Here is a tiny trained network, its code and every weight. The questions are about switching its units off for an input and a class, where a switched-off unit gives its printed mean instead of its output.

import numpy as np


def w(rows, s, z=0):
    codes = np.array(rows[::2]) - 128.0
    scale = np.full(codes.shape[1], s)
    scale[-1] = z or s
    return codes * scale


def f(y):
    return np.maximum(y, 0)


def log_softmax(a):
    a = a - a.max(-1, keepdims=True)
    return a - np.log(np.exp(a).sum(-1, keepdims=True))


def net(x, mask):
    res = np.array(x, float).reshape(1, 8) / 4 @ E
    y = f(res @ A[0][:, :-1].T + A[0][:, -1])
    res = res + np.where(mask, y, B[0][:, -1]) @ B[0][:, :-1]
    return log_softmax(res[-1] @ U[:, :-1].T + U[:, -1])


A, B = {}, {}
E = w([
[149,117,121,129,240,31,255,217,115,34],'x0',
[91,134,159,119,119,143,158,142,135,146],'x1',
[129,131,123,142,126,111,127,117,143,130],'x2',
[133,134,129,122,138,124,122,125,130,130],'x3',
[245,210,186,179,63,94,164,138,47,181],'x4',
[144,127,139,116,149,102,121,101,148,139],'x5',
[140,134,220,221,174,203,101,92,154,19],'x6',
[120,106,143,123,151,133,118,135,87,142],'x7',
],0.0092)
A[0] = w([
[125,138,32,89,112,97,137,124,118,216,72],'n1',
[126,156,109,98,72,192,71,88,135,187,163],'n2',
[2,40,52,110,170,160,92,90,189,92,40],'n3',
[97,116,122,124,97,143,84,92,157,133,127],'n4',
[106,106,46,65,96,83,145,153,84,201,61],'n5',
[223,212,195,177,92,140,151,128,81,180,4],'n6',
[90,155,139,142,76,210,34,26,100,181,163],'n7',
[185,183,177,171,62,106,139,120,65,151,47],'n8',
[120,137,141,133,117,137,82,108,141,188,157],'n9',
[73,62,107,98,146,164,97,127,174,92,63],'n10',
[118,142,116,135,207,78,207,175,114,59,186],'n11',
[144,149,199,208,158,189,91,130,154,64,90],'n12',
[113,140,197,166,167,169,101,66,97,80,80],'n13',
[144,117,225,187,136,185,103,94,147,34,103],'n14',
[130,107,138,130,77,162,98,67,141,156,173],'n15',
],0.0083,0.0025)
B[0] = w([
[75,105,104,80,48,101,61,232,171,153,197],'n1',
[120,32,163,151,132,108,146,108,98,84,214],'n2',
[181,240,62,169,233,206,130,63,99,183,238],'n3',
[150,122,139,143,167,118,184,133,85,96,176],'n4',
[47,92,105,120,102,88,69,201,220,157,206],'n5',
[139,206,85,155,202,215,111,59,91,164,217],'n6',
[158,56,209,116,117,61,240,109,112,43,248],'n7',
[183,201,98,158,163,214,113,53,95,184,203],'n8',
[146,108,181,187,129,101,125,134,135,72,175],'n9',
[213,196,87,141,211,223,134,76,101,176,193],'n10',
[163,63,188,158,152,42,186,92,50,33,226],'n11',
[85,62,77,115,62,77,97,188,182,194,210],'n12',
[79,118,110,103,53,68,97,154,157,166,188],'n13',
[2,78,126,47,56,98,54,195,220,201,220],'n14',
[162,100,187,130,128,123,160,152,103,77,192],'n15',
],0.007,0.014)
U = w([
[154,82,157,135,130,91,211,123,96,10,178],'0',
[106,104,102,108,95,111,67,193,184,180,203],'1',
[166,190,89,143,160,199,126,74,94,165,6],'2',
],0.013,0.0012)

Each question gives the input, the list of numbers given to net, and the class t.
The units are the neurons (one row each of A and B). Each row of codes is followed by its name. A weight is (code - 128) times the scale printed after its matrix; where a second scale follows, it is the last column's (A, B and U).
mask holds one flag per neuron, in row order. A switched-off neuron (its flag False) gives its mean, the last column of its row in B, instead of its output. The means were averaged over made-up inputs and are rounded, as every weight is.
A unit's drop is (log p(t) with every unit on - log p(t) with that unit switched off) / (log p(t) with every unit on - log p(t) with every unit switched off).
The circuit of an input: a set's keep is (log p(t) with only the set's units on - log p(t) with every unit switched off) / (log p(t) with every unit on - log p(t) with every unit switched off). Starting from the 12 units with the biggest drops (on a tie, the unit counted first), units are removed one at a time, each time the one whose removal leaves the highest keep (on an exact tie, the one counted first), for as long as the keep stays at least 0.8.
circuit, biggest first: the units of the circuit, biggest drop first
top k neurons: the k neurons with the biggest drops, biggest first
drop of u: that unit's drop, to one decimal
input [2,3,8,1,-5,8,3,-1], class 2: circuit, biggest first	n3
input [-8,5,5,-4,5,-6,-7,-1], class 0: top 2 neurons	n7, n2
input [4,-7,6,-2,7,-1,6,-6], class 2: top 2 neurons	n6, n8
input [-5,2,8,6,1,8,7,0], class 1: top 2 neurons	n14, n12
input [5,0,7,3,1,7,6,2], class 1: top 2 neurons	n14, n7
input [-1,8,6,5,-7,-8,6,-4], class 2: top 4 neurons	n3, n10, n5, n1
input [-1,5,7,-1,3,6,-1,8], class 2: top 3 neurons	n11, n14, n7
input [6,-4,3,8,1,-3,7,-7], class 1: top 3 neurons	n14, n12, n7
input [5,4,4,-5,-1,5,6,8], class 1: top 4 neurons	n14, n7, n12, n13
input [-6,-8,-8,-4,4,-7,-1,-1], class 0: drop of n7	0.4
input [-7,3,4,-2,3,-4,-5,2], class 0: drop of n7	0.3
input [-3,1,6,5,-2,2,6,7], class 1: drop of n14	0.3
input [-5,7,6,-6,-6,-5,-3,-7], class 2: drop of n13	0.0
input [-6,2,1,-5,4,-3,-6,-2], class 0: circuit, biggest first	n7
